Here is a tiny trained network, its code and every weight. The questions are about switching its units off for an input and a class, where a switched-off unit gives its printed mean instead of its output.

import numpy as np


def w(rows, s, z=0):
    codes = np.array(rows[::2]) - 128.0
    scale = np.full(codes.shape[1], s)
    scale[-1] = z or s
    return codes * scale


def f(y):
    return y / 2 * (1 + np.tanh(0.7978845608 * (y + 0.044715 * y**3)))


def log_softmax(a):
    a = a - a.max(-1, keepdims=True)
    return a - np.log(np.exp(a).sum(-1, keepdims=True))


def net(x, mask):
    res = np.array(x, float).reshape(1, 4) / 4 @ E
    y = f(res @ A[0][:, :-1].T + A[0][:, -1])
    res = res + np.where(mask, y, B[0][:, -1]) @ B[0][:, :-1]
    return log_softmax(res[-1] @ U[:, :-1].T + U[:, -1])


A, B = {}, {}
E = w([
[255,26,157,168,164,222,141,149],'x0',
[155,143,35,167,132,211,108,140],'x1',
[44,143,169,201,225,20,83,127],'x2',
[133,175,152,136,204,191,210,170],'x3',
],0.0097)
A[0] = w([
[148,169,115,132,164,146,165,148,253],'n0',
[97,156,93,110,70,113,98,112,249],'n1',
[167,103,250,108,105,131,155,124,199],'n2',
[122,173,136,68,107,142,193,138,193],'n3',
[142,67,176,208,188,102,118,126,106],'n4',
[37,178,165,152,159,95,141,146,125],'n5',
[169,84,103,175,135,193,125,130,148],'n6',
[102,149,139,163,174,151,99,128,239],'n7',
[133,191,68,138,92,181,111,187,114],'n8',
[158,118,217,158,148,87,131,171,239],'n9',
],0.013,0.0043)
B[0] = w([
[126,136,150,149,252,92,203,136,207],'n0',
[122,206,103,152,153,169,69,142,223],'n1',
[84,219,158,109,110,57,169,184,235],'n2',
[128,91,187,143,76,116,154,155,211],'n3',
[105,66,204,168,102,130,158,157,209],'n4',
[86,194,120,98,160,109,21,113,251],'n5',
[149,81,126,172,146,137,63,96,232],'n6',
[98,162,127,137,150,61,174,199,193],'n7',
[134,56,167,182,176,159,101,129,204],'n8',
[67,119,190,173,179,135,155,158,219],'n9',
],0.012)
U = w([
[155,116,118,93,5,88,127,36,110],'0',
[151,102,70,46,169,115,165,115,13],'1',
[79,167,55,135,168,147,16,62,225],'2',
[105,95,173,105,1,197,85,133,82],'3',
[114,114,95,81,148,158,180,12,1],'4',
[130,41,125,244,178,237,124,111,132],'5',
[142,65,134,90,182,156,247,111,50],'6',
[48,142,165,171,178,77,190,210,216],'7',
],0.0089,0.0038)

Each question gives the input, the list of numbers given to net, and the class t.
The units are the neurons (one row each of A and B). Each row of codes is followed by its name. A weight is (code - 128) times the scale printed after its matrix; where a second scale follows, it is the last column's (A, B and U).
mask holds one flag per neuron, in row order. A switched-off neuron (its flag False) gives its mean, the last column of its row in B, instead of its output. The means were averaged over made-up inputs and are rounded, as every weight is.
A unit's drop is (log p(t) with every unit on - log p(t) with that unit switched off) / (log p(t) with every unit on - log p(t) with every unit switched off).
The circuit of an input: a set's keep is (log p(t) with only the set's units on - log p(t) with every unit switched off) / (log p(t) with every unit on - log p(t) with every unit switched off). Starting from all 10 units, units are removed one at a time, each time the one whose removal leaves the highest keep (on an exact tie, the one counted first), for as long as the keep stays at least 0.8.
units of the circuit, in order: the units of the circuit, biggest drop first
unit that matters most: the unit with the biggest drop
top k neurons: the k neurons with the biggest drops, biggest first
drop of u: that unit's drop, to one decimal
input [5,7,4,8], class 5: unit that matters most	n6
input [-4,4,-4,-2], class 5: top 2 neurons	[n5; n8]
input [6,-3,-4,-4], class 3: top 3 neurons	[n0; n7; n6]
input [-6,-1,-5,-2], class 3: top 4 neurons	[n3; n5; n0; n6]
input [3,1,-5,-3], class 5: top 2 neurons	[n5; n6]
input [-6,-2,-7,-8], class 2: top 2 neurons	[n1; n4]
input [-7,-5,-8,0], class 3: top 2 neurons	[n3; n0]
input [-2,4,-1,3], class 5: top 2 neurons	[n2; n8]
input [-4,-5,-5,-6], class 3: top 2 neurons	[n5; n0]
input [1,5,0,-2], class 5: top 2 neurons	[n5; n2]
input [2,7,5,-5], class 5: top 2 neurons	[n2; n5]
input [0,5,-2,1], class 5: drop of n5	0.0
input [1,5,1,-7], class 2: drop of n3	0.1
input [-6,7,-6,5], class 5: units of the circuit, in order	[n8]
input [4,0,4,-8], class 5: drop of n6	-0.2
input [-8,-3,-3,3], class 2: drop of n5	0.1
